Here is a tiny trained network, its code and every weight. The questions are about switching its units off for an input and a class, where a switched-off unit gives its printed mean instead of its output.

import numpy as np


def w(rows, s, z=0):
    codes = np.array(rows[::2]) - 128.0
    scale = np.full(codes.shape[1], s)
    scale[-1] = z or s
    return codes * scale


def f(y):
    return np.maximum(y, 0)


def log_softmax(a):
    a = a - a.max(-1, keepdims=True)
    return a - np.log(np.exp(a).sum(-1, keepdims=True))


def net(x, mask):
    res = np.array(x, float).reshape(1, 2) / 4 @ E
    y = f(res @ A[0][:, :-1].T + A[0][:, -1])
    res = res + np.where(mask, y, B[0][:, -1]) @ B[0][:, :-1]
    return log_softmax(res[-1] @ U[:, :-1].T + U[:, -1])


A, B = {}, {}
E = w([
[108,163,162,187,144,248,6],'x0',
[209,145,96,72,105,232,184],'x1',
],0.012)
A[0] = w([
[3,47,206,116,155,77,69,6],'n1',
[121,105,190,233,208,174,75,186],'n2',
[66,62,204,214,199,59,172,252],'n3',
[125,147,53,86,77,48,175,5],'n4',
[46,194,212,175,120,228,72,146],'n5',
[124,156,99,254,139,176,108,3],'n6',
[205,188,59,44,136,228,97,129],'n7',
[103,92,123,228,179,21,13,149],'n8',
[168,79,103,94,209,28,222,192],'n9',
[195,139,117,22,39,157,196,251],'n10',
[203,137,97,95,145,31,172,33],'n11',
],0.0087,0.0055)
B[0] = w([
[206,87,27,70,56,183,94,197],'n1',
[138,175,193,104,171,72,140,229],'n2',
[173,117,198,90,245,149,68,240],'n3',
[174,164,114,159,44,116,41,188],'n4',
[189,176,174,192,114,55,160,246],'n5',
[219,203,7,150,43,134,98,170],'n6',
[210,75,132,109,171,138,84,213],'n7',
[182,55,144,109,160,172,59,244],'n8',
[208,154,191,221,146,98,140,254],'n9',
[128,57,220,118,158,149,91,234],'n10',
[254,154,102,166,39,96,89,194],'n11',
],0.0095,0.014)
U = w([
[168,242,94,220,89,71,105,33],'0',
[150,63,98,136,177,172,93,87],'1',
[94,124,195,189,226,95,145,234],'2',
[1,111,73,220,49,128,189,3],'3',
[14,192,44,127,94,65,224,3],'4',
],0.01,0.0055)

Each question gives the input, the list of numbers given to net, and the class t.
The units are the neurons (one row each of A and B). Each row of codes is followed by its name. A weight is (code - 128) times the scale printed after its matrix; where a second scale follows, it is the last column's (A, B and U).
mask holds one flag per neuron, in row order. A switched-off neuron (its flag False) gives its mean, the last column of its row in B, instead of its output. The means were averaged over made-up inputs and are rounded, as every weight is.
A unit's drop is (log p(t) with every unit on - log p(t) with that unit switched off) / (log p(t) with every unit on - log p(t) with every unit switched off).
The circuit of an input: a set's keep is (log p(t) with only the set's units on - log p(t) with every unit switched off) / (log p(t) with every unit on - log p(t) with every unit switched off). Starting from all 11 units, units are removed one at a time, each time the one whose removal leaves the highest keep (on an exact tie, the one counted first), for as long as the keep stays at least 0.8.
circuit, biggest first: the units of the circuit, biggest drop first
k most important neurons: the k neurons with the biggest drops, biggest first
drop when u is switched off: that unit's drop, to one decimal
input [6,6], class 0: 2 most important neurons -> [n5, n8]
input [-1,2], class 2: 4 most important neurons -> [n1, n8, n6, n11]
input [-2,3], class 2: circuit, biggest first -> [n1]
input [4,-6], class 1: 3 most important neurons -> [n8, n1, n9]
input [1,3], class 2: 4 most important neurons -> [n1, n8, n6, n11]
input [-6,-7], class 1: 2 most important neurons -> [n3, n8]
input [6,-7], class 1: 2 most important neurons -> [n8, n1]
input [8,-6], class 0: 2 most important neurons -> [n5, n6]
input [-7,-8], class 1: 2 most important neurons -> [n3, n8]
input [-7,-5], class 0: 3 most important neurons -> [n11, n9, n4]
input [7,-6], class 0: 2 most important neurons -> [n5, n6]
input [6,-8], class 1: 3 most important neurons -> [n8, n1, n3]
input [-8,-7], class 0: 2 most important neurons -> [n9, n11]
input [8,7], class 0: circuit, biggest first -> [n5]
input [1,-4], class 1: 4 most important neurons -> [n1, n9, n8, n5]
input [7,1], class 0: drop when n6 is switched off -> 0.1
input [2,-1], class 2: drop when n11 is switched off -> 0.5
input [-3,1], class 2: drop when n7 is switched off -> -0.1
